Below is a small trained network, with its code and all its weights. Each question gives an input and a class and asks what happens when units are switched off, that is, made to give their printed mean instead of their output.

import numpy as np


def w(rows, s, z=0):
    codes = np.array(rows[::2]) - 128.0
    scale = np.full(codes.shape[1], s)
    scale[-1] = z or s
    return codes * scale


def f(y):
    return y / 2 * (1 + np.tanh(0.7978845608 * (y + 0.044715 * y**3)))


def log_softmax(a):
    a = a - a.max(-1, keepdims=True)
    return a - np.log(np.exp(a).sum(-1, keepdims=True))


def net(x, mask):
    res = np.array(x, float).reshape(1, 5) / 4 @ E
    y = f(res @ A[0][:, :-1].T + A[0][:, -1])
    res = res + np.where(mask, y, B[0][:, -1]) @ B[0][:, :-1]
    return log_softmax(res[-1] @ U[:, :-1].T + U[:, -1])


A, B = {}, {}
E = w([
[208,247,35,138,180,183],'x0',
[127,130,129,128,135,119],'x1',
[157,51,163,191,241,218],'x2',
[128,125,128,129,121,137],'x3',
[10,134,47,55,177,194],'x4',
],0.011)
A[0] = w([
[192,219,81,91,188,169,83],'N1',
[174,209,95,102,98,111,112],'N2',
[189,102,211,213,112,97,20],'N3',
[117,143,83,136,108,133,98],'N4',
[21,88,174,112,207,165,78],'N5',
[71,96,121,84,189,138,59],'N6',
[170,193,43,85,81,103,107],'N7',
[160,212,85,142,189,177,2],'N8',
[60,62,169,104,169,181,104],'N9',
[196,71,129,150,111,101,161],'N10',
[78,46,210,98,56,80,85],'N11',
[44,180,119,59,37,68,28],'N12',
[157,93,152,113,106,93,111],'N13',
[195,221,112,158,77,67,104],'N14',
[233,125,114,139,87,94,154],'N15',
[107,112,173,135,87,77,69],'N16',
[194,66,174,199,230,207,120],'N17',
[71,180,112,65,37,50,188],'N18',
[187,122,137,164,192,123,49],'N19',
[191,78,135,160,189,171,32],'N20',
[2,149,25,61,169,168,45],'N21',
[142,212,102,145,200,168,4],'N22',
[58,70,160,125,175,164,110],'N23',
[181,107,197,239,100,97,36],'N24',
],0.0092)
B[0] = w([
[79,169,211,39,74,94,202],'N1',
[195,151,100,199,181,199,182],'N2',
[33,26,69,128,117,49,177],'N3',
[152,152,157,118,135,177,136],'N4',
[206,64,65,197,192,167,180],'N5',
[189,129,111,168,190,189,153],'N6',
[209,141,104,158,193,226,193],'N7',
[46,50,83,74,43,42,173],'N8',
[164,47,55,178,165,186,179],'N9',
[143,170,193,91,88,134,176],'N10',
[111,210,224,36,61,129,213],'N11',
[29,36,68,153,112,41,205],'N12',
[134,148,167,98,111,146,150],'N13',
[235,162,109,181,196,196,198],'N14',
[191,196,108,168,174,198,192],'N15',
[142,198,189,119,122,168,160],'N16',
[43,140,181,61,71,37,231],'N17',
[79,150,188,79,91,82,250],'N18',
[192,204,171,92,119,174,156],'N19',
[149,232,219,51,86,116,167],'N20',
[93,188,254,29,27,49,210],'N21',
[64,42,71,134,76,44,164],'N22',
[173,56,61,175,172,156,175],'N23',
[61,69,106,104,85,44,182],'N24',
],0.0087,0.016)
U = w([
[155,231,207,71,122,119,19],'0',
[56,51,112,97,129,60,254],'1',
[230,81,20,195,245,212,60],'2',
],0.013,0.0046)

Each question gives the input, the list of numbers given to net, and the class t.
The units are the neurons (one row each of A and B). Each row of codes is followed by its name. A weight is (code - 128) times the scale printed after its matrix; where a second scale follows, it is the last column's (A, B and U).
mask holds one flag per neuron, in row order. A switched-off neuron (its flag False) gives its mean, the last column of its row in B, instead of its output. The means were averaged over made-up inputs and are rounded, as every weight is.
A unit's drop is (log p(t) with every unit on - log p(t) with that unit switched off) / (log p(t) with every unit on - log p(t) with every unit switched off).
most important unit: the unit with the biggest drop
top k neurons: the k neurons with the biggest drops, biggest first
drop of u: that unit's drop, to one decimal
input [-4,-5,5,6,-8], class 1: most important unit : N3
input [-2,-1,6,-5,-5], class 1: top 2 neurons : N3, N24
input [-8,7,-2,0,-6], class 0: top 2 neurons : N11, N16
input [-5,1,-4,-8,0], class 0: top 4 neurons : N11, N3, N16, N24
input [-6,1,1,6,8], class 2: top 2 neurons : N5, N9
input [8,-1,7,-6,5], class 1: top 2 neurons : N22, N8
input [-8,-5,-2,-2,-1], class 0: top 2 neurons : N11, N16
input [-7,8,0,-8,-2], class 0: top 3 neurons : N11, N12, N16
input [8,-1,3,-3,2], class 1: top 2 neurons : N8, N22
input [6,-2,2,0,8], class 1: top 2 neurons : N22, N8
input [1,-2,7,-7,1], class 1: top 2 neurons : N17, N11
input [-2,-2,7,-1,-8], class 1: top 2 neurons : N3, N24
input [8,7,6,7,5], class 1: drop of N8 : 1.1
input [-7,-4,8,0,2], class 2: drop of N5 : 0.2
input [-1,4,-5,8,2], class 1: most important unit : N12
input [-5,-8,-6,5,-1], class 0: drop of N11 : 2.9
